bev: [ 1.30  0.76 -1.13  0.22  1.26  6.84  1.74 -2.06  3.69 -3.14 -0.90 -2.64
  1.59 -0.46  0.99  1.15 -0.35 -3.77  2.01  3.52 -0.45 -4.67 -1.22 -1.84
  1.16  0.66 -3.56  1.71  3.13  4.20 -5.61  4.20 -1.54 -0.90  0.28  1.67
 -2.36  0.15  1.03 -3.31 -2.70 -6.05]
bilo: [ 2.64  1.55 -0.63 -0.27  2.52  7.32  2.48 -3.80  2.73 -3.59 -1.71 -2.41
  0.77 -1.51  1.55  3.38  0.26 -3.29  2.35  0.23 -0.26 -4.29 -2.27 -0.30
  1.32  0.89 -4.38  2.60  1.35  2.67 -4.48  3.11 -0.97  0.33  0.40  1.94
 -2.73  1.51  0.62 -3.89 -4.66 -3.89]
Bekad: [ 0.69  2.38 -0.60  0.71  2.44  5.17 -0.43 -3.42 -1.57  1.17 -0.07 -0.54
 -0.85 -3.27 -0.65  0.67  3.76  5.80  4.85 -4.69  2.52 -5.52 -0.20 -0.57
 -0.99 -0.55 -1.63  1.47 -2.98  0.12  2.47  4.16 -2.20 -0.36  0.16  0.83
 -1.21  0.87  0.91 -5.34 -1.03 -6.64]
buf: [-6.84  1.39  2.55  2.48  0.71  2.92 -3.69  2.36  3.34  1.84 -1.17 -0.77
 -0.45 -0.76  3.24  0.50  2.08 -2.38 -0.93 -0.13 -0.52 -0.23 -1.60  4.78
  1.60  0.83 -2.17  3.74 -0.76 -0.03 -2.44  4.76  0.16 -2.20 -0.36  1.07
  3.41 -1.79  2.23 -9.15  2.50 -0.99]
Big: [ 5.28 -1.36 -2.03  2.01 -0.64  4.55  0.84 -0.95  2.56  0.16  2.55 -0.46
 -0.04 -5.20  1.29  2.00  0.88 -4.50  3.44  3.78  1.94 -4.57  0.44  2.22
  2.17 -2.65  1.35  3.44  3.17  2.71  0.94  1.67 -3.08  2.89 -2.57 -2.72
 -2.35 -1.34  5.06 -2.37 -1.89  2.84]
zeleg: [ 5.06 -1.30 -1.52  2.11 -0.93  5.02  0.24  0.10  3.00 -0.06  2.22 -1.29
 -0.08 -4.89  2.20  1.83  0.61 -5.01  3.16  3.90  2.00 -4.61  0.09  2.45
  2.74 -2.49  0.93  3.15  2.86  2.64  0.14  1.85 -2.64  2.26 -2.94 -1.96
 -2.21 -1.76  4.81 -3.43 -1.44  2.50]
zuv: [ 2.14  2.39  2.05 -0.93  2.19  5.51  1.01 -3.60  2.96 -2.47 -2.96 -2.61
  1.17 -0.12  2.38  3.17  2.00 -1.00  2.10 -1.45 -0.47 -2.48 -2.38  1.88
  1.36  0.80 -6.85  1.39 -0.44  0.29 -4.83  3.64  0.14 -0.09 -0.21  2.35
 -0.24  2.14 -0.57 -6.38 -3.22 -4.97]
Bomef: [ 6.25 -0.03  0.61  0.71 -0.76  1.98  1.81 -4.35  3.04  1.14  0.95  1.31
  0.56 -4.71  0.44  4.18  2.94 -3.60  3.73  2.07  1.33 -2.13 -0.21  6.68
  2.31 -3.01 -2.19  3.47  2.21 -0.37  1.14  0.22 -2.38  3.67 -2.84 -1.79
 -0.45  0.06  3.36 -3.22 -2.59  2.58]
Nadom: [ 0.69  2.38 -0.60  0.71  2.44  5.17 -0.43 -3.42 -1.57  1.17 -0.07 -0.54
 -0.85 -3.27 -0.65  0.67  3.76  5.80  4.85 -4.69  2.52 -5.52 -0.20 -0.57
 -0.99 -0.55 -1.63  1.47 -2.98  0.12  2.47  4.16 -2.20  2.67  1.06 -4.83
 -1.22  3.71  2.11 -3.02 -2.87  0.64]
asked: [ 1.71  3.13  4.20 -5.61  4.20 -1.54 -0.90  0.28  1.67 -2.36] : bev
asked: [-2.20 -0.36  0.16] : Bekad
asked: [-2.19  3.47] : Bomef
asked: [-6.85  1.39] : zuv
bev : [ 1.30  0.76 -1.13  0.22  1.26  6.84  1.74 -2.06  3.69 -3.14 -0.90 -2.64
  1.59 -0.46  0.99  1.15 -0.35 -3.77  2.01  3.52 -0.45 -4.67 -1.22 -1.84
  1.16  0.66 -3.56  1.71  3.13  4.20 -5.61  4.20 -1.54 -0.90  0.28  1.67
 -2.36  0.15  1.03 -3.31 -2.70 -6.05]

bur: [-0.44  5.63 -1.41  2.20 -2.20  4.59 -0.34  2.01  2.90  1.65  5.28 -0.61
  8.19  2.71  1.09 -0.56 -2.75 -3.87 -0.07 -0.25  1.70 -2.72  3.84 -2.51
  2.03 -1.07  1.12  2.14]
vifar: [-1.04  5.07 -6.12 -0.70 -0.31 -6.21 -0.44  1.64 -1.10  2.58 -1.06 -2.17
  0.94  5.18  1.97 -2.25 -1.07 -0.84  1.85 -1.14 -0.66 -1.24  3.06 -1.62
  4.43  0.71  2.16  7.74]
rarag: [-1.44 -3.69  5.18  2.58  0.94 -0.70 -1.06  1.64 -6.21 -0.31 -1.10 -6.12
 -0.44 -2.17  0.54 -0.48 -2.07 -2.46  2.84  2.35 -1.79 -1.20 -2.95  1.04
 -3.39 -4.78 -2.71 -0.41]
soni: [ 2.58 -0.92 -1.45 -8.75  0.42  2.60  1.66 -4.71  2.72 -1.54  0.20  6.37
  0.21 -1.59 -1.09 -1.57 -3.20  1.78 -2.29 -4.39 -3.75  1.79 -1.88 -1.56
 -3.08  2.38 -2.78  0.16]
musal: [-1.96 -5.41  2.02  2.10 -1.36 -0.87 -4.55  4.54 -2.64 -3.52 -0.28 -2.34
 -0.13 -1.16  2.02 -1.51 -1.06  3.01  3.91  0.39 -0.78  6.22  0.28  6.36
 -3.39 -3.38 -0.83  1.20]
los: [-1.39  1.26 -1.03  4.68  6.96 -0.17 -2.84  2.55 -7.75  0.27 -0.52 -1.20
  0.65 -1.39 -0.79 -2.31 -2.88  1.50  1.73  1.50 -5.26 -0.97  0.12  0.20
 -2.01 -6.19 -2.01  2.42]
asked: [ 6.96 -0.17 -2.84  2.55 -7.75  0.27 -0.52 -1.20  0.65 -1.39 -0.79] : los
asked: [ 5.18  2.58  0.94 -0.70 -1.06  1.64 -6.21 -0.31 -1.10 -6.12 -0.44 -2.17] : rarag

seniv: [ 5.24  4.16  0.77  1.87  5.20  1.02 -0.14  1.59  8.19  4.90  0.78]
lutu: [-2.16 -2.19  5.24  4.16  0.77  1.87  5.19  3.31 -6.47 -1.97  7.22]
dutag: [ 4.82  5.46  7.17 -3.03 -1.81  1.02 -0.14  1.59  8.19  4.90  0.78]
zesob: [-4.27  3.73  0.19 -4.32 -8.93 -2.76 -2.09 -2.53  0.97  2.65  6.79]
sodoz: [ 4.82  2.44  2.24  3.46 -1.74  1.60 -1.69 -3.44 -1.86  2.59  0.35]
poti: [ 1.55  5.46  7.17 -3.03 -1.81  1.02 -0.14  1.59  8.19  4.90  0.78]
len: [-2.16 -2.19  5.24  4.16  0.77  1.87  5.19  3.31 -6.47 -1.97] : 10
asked: [5.24 4.16 0.77 1.87 5.19] : lutu

mek: [ 6.40  4.46  2.82  1.43  4.21  2.35  1.45  2.12 -2.72 -4.58  0.31 -1.23]
bem: [-2.18 -3.74 -3.20  5.40 -4.24  1.96  3.86 -6.75  4.28  3.40  0.96  5.42]
sen: [ 4.89  0.88  3.50 -7.05  8.94 -5.96 -5.91  1.50 -0.83 -5.03  0.25 -0.79]
dom: [-5.00 -1.07 -6.92  2.43  7.07 -4.13 -7.95  2.97 -0.04  1.95 -1.15 -8.58]
Tumef: [-2.94 -1.81 -5.05 -1.14 -0.20 -3.46 -4.19 -4.96  0.85  2.68  1.77 -2.95]
Zike: [-3.72  0.12  4.50 -5.62 -4.42 -0.18  7.27 -8.18 -5.53 -4.24 -0.11  7.17]
seri: [ 4.27  6.05  8.38 -5.17  2.27 -4.66 -0.29  7.63 -5.60 -4.28 -0.22  1.60]
relu: [ 5.65  7.14  0.07 -0.82  5.77 -0.83 -0.44  6.49 -3.73 -4.21  0.29 -5.86]
asked: [-5.62 -4.42 -0.18  7.27 -8.18 -5.53 -4.24 -0.11  7.17] : Zike
len: [ 5.65  7.14  0.07 -0.82  5.77 -0.83 -0.44  6.49 -3.73 -4.21] : 10
then: [1.43 4.21 2.35 1.45 2.12] : [-2.72 -4.58  0.31]

gufu: [ 2.69  4.65  0.10  7.26 -1.71 -0.95  0.79  1.19 -5.22 -3.48 -3.26  3.81
 -0.14]
fubil: [-4.20 -4.08  3.19 -2.88  7.93 -7.58 -4.58 -3.49  0.23  3.10  0.24  1.00
  2.15]
gub: [ 2.69  4.65  0.10  7.26 -1.71 -0.95  0.79  1.19 -5.22 -3.48  0.00  4.96
 -4.99]
len: [ 2.69  4.65  0.10  7.26 -1.71] : 5
gufu : [ 2.69  4.65  0.10  7.26 -1.71 -0.95  0.79  1.19 -5.22 -3.48 -3.26  3.81
 -0.14]

lunid: [ 2.87  2.51 -4.56  8.75  8.84 -1.65]
Kodim: [ 1.18 -4.50  7.04  6.98 -1.35 -2.56]
Reze: [ 2.87  2.51 -0.80  3.44 -5.59 -3.08]
pevoz: [ 2.79  1.71 -1.45  2.69 -7.64 -3.77]
pevoz : [ 2.79  1.71 -1.45  2.69 -7.64 -3.77]
asked: [ 2.87  2.51 -4.56  8.75  8.84 -1.65] : lunid

puze: [-0.61  2.53 -1.64 -0.46 -5.35  5.11  3.78 -4.27]
totum: [-0.58 -2.22  5.95  0.81  2.41 -3.70  5.11 -4.27]
suduz: [-3.34 -4.83  8.75  3.33  2.04  3.73  5.23 -6.04]
vot: [-0.58 -2.22  5.95 -6.27  2.41 -3.70  5.11 -4.27]
lim: [ 2.53 -1.64 -0.47  0.81  2.41  3.78  5.11 -4.27]
then: [-6.27  2.41] : [-3.70  5.11 -4.27]
asked: [ 3.78  5.11 -4.27] : lim
asked: [ 2.53 -1.64 -0.46] : puze
len: [-0.58 -2.22  5.95  0.81] : 4
len: [-3.34 -4.83  8.75  3.33] : 4
asked: [ 5.95  0.81  2.41 -3.70  5.11 -4.27] : totum
len: [-0.58 -2.22  5.95 -6.27  2.41] : 5

duf: [-1.33 -4.55 -3.54  3.96 -2.22 -5.87 -2.37]
pok: [-1.33 -4.55 -3.54  0.40  5.96  4.99  5.38]
beza: [-0.15 -1.05  0.59 -0.11 -0.66 -1.90  0.71]
nele: [-3.04 -2.33  0.80  2.12 -0.72 -1.05 -1.54]
gav: [ 2.01  2.53 -3.60 -0.93  6.46  8.01  6.61]
len: [-1.33 -4.55 -3.54  3.96 -2.22 -5.87 -2.37] : 7
then: [ 2.01  2.53 -3.60] : [-0.93  6.46  8.01]

